Here is a tiny trained network, its code and every weight. The questions are about switching its units off for an input and a class, where a switched-off unit gives its printed mean instead of its output.

import numpy as np


def w(rows, s, z=0):
    codes = np.array(rows[::2]) - 128.0
    scale = np.full(codes.shape[1], s)
    scale[-1] = z or s
    return codes * scale


def f(y):
    return np.maximum(y, 0)


def log_softmax(a):
    a = a - a.max(-1, keepdims=True)
    return a - np.log(np.exp(a).sum(-1, keepdims=True))


def net(x, mask):
    res = np.array(x, float).reshape(1, 3) / 4 @ E
    y = f(res @ A[0][:, :-1].T + A[0][:, -1])
    res = res + np.where(mask, y, B[0][:, -1]) @ B[0][:, :-1]
    return log_softmax(res[-1] @ U[:, :-1].T + U[:, -1])


A, B = {}, {}
E = w([
[52,109,254,130],'x0',
[50,216,72,112],'x1',
[39,42,41,4],'x2',
],0.0084)
A[0] = w([
[61,139,173,104,166],'N1',
[153,125,128,141,63],'N2',
[204,158,139,141,180],'N3',
[172,104,132,122,241],'N4',
[131,114,11,103,128],'N5',
[114,234,27,137,195],'N6',
[125,121,138,127,3],'N7',
[248,123,141,131,143],'N8',
[145,69,46,81,230],'N9',
[28,150,170,128,243],'N10',
[157,174,142,159,246],'N11',
],0.018,0.0036)
B[0] = w([
[73,172,169,111,203],'N1',
[132,124,134,154,144],'N2',
[164,126,139,204,203],'N3',
[92,81,138,151,176],'N4',
[53,182,41,171,243],'N5',
[188,218,38,103,254],'N6',
[107,143,129,139,129],'N7',
[99,123,143,251,214],'N8',
[83,31,77,79,250],'N9',
[87,193,191,84,231],'N10',
[205,119,157,175,207],'N11',
],0.031,0.014)
U = w([
[152,136,174,220,214],'0',
[57,225,238,45,253],'1',
[214,166,126,116,10],'2',
[246,255,139,82,74],'3',
[91,188,6,107,122],'4',
[34,15,114,82,61],'5',
],0.0071,0.0039)

Each question gives the input, the list of numbers given to net, and the class t.
The units are the neurons (one row each of A and B). Each row of codes is followed by its name. A weight is (code - 128) times the scale printed after its matrix; where a second scale follows, it is the last column's (A, B and U).
mask holds one flag per neuron, in row order. A switched-off neuron (its flag False) gives its mean, the last column of its row in B, instead of its output. The means were averaged over made-up inputs and are rounded, as every weight is.
A unit's drop is (log p(t) with every unit on - log p(t) with that unit switched off) / (log p(t) with every unit on - log p(t) with every unit switched off).
unit that matters most: the unit with the biggest drop
top k neurons: the k neurons with the biggest drops, biggest first
drop of u: that unit's drop, to one decimal
input [-3,3,-4], class 3: unit that matters most -> N6
input [0,0,4], class 5: top 2 neurons -> (N6 N9)
input [6,2,-6], class 1: top 2 neurons -> (N6 N10)
input [0,-1,8], class 5: top 2 neurons -> (N9 N6)
input [-3,3,-3], class 3: top 2 neurons -> (N9 N6)
input [-2,-3,7], class 5: top 2 neurons -> (N9 N6)
input [-1,-1,5], class 5: top 2 neurons -> (N6 N9)
input [1,-2,-1], class 0: top 2 neurons -> (N9 N6)
input [7,8,-8], class 1: top 2 neurons -> (N10 N1)
input [-5,-5,8], class 5: top 2 neurons -> (N9 N6)
input [1,0,6], class 5: top 2 neurons -> (N6 N9)
input [5,1,8], class 1: drop of N10 -> 0.5
input [2,-8,6], class 5: drop of N3 -> 0.0
input [-7,0,-8], class 0: unit that matters most -> N8
input [-4,-8,6], class 5: drop of N9 -> 0.1
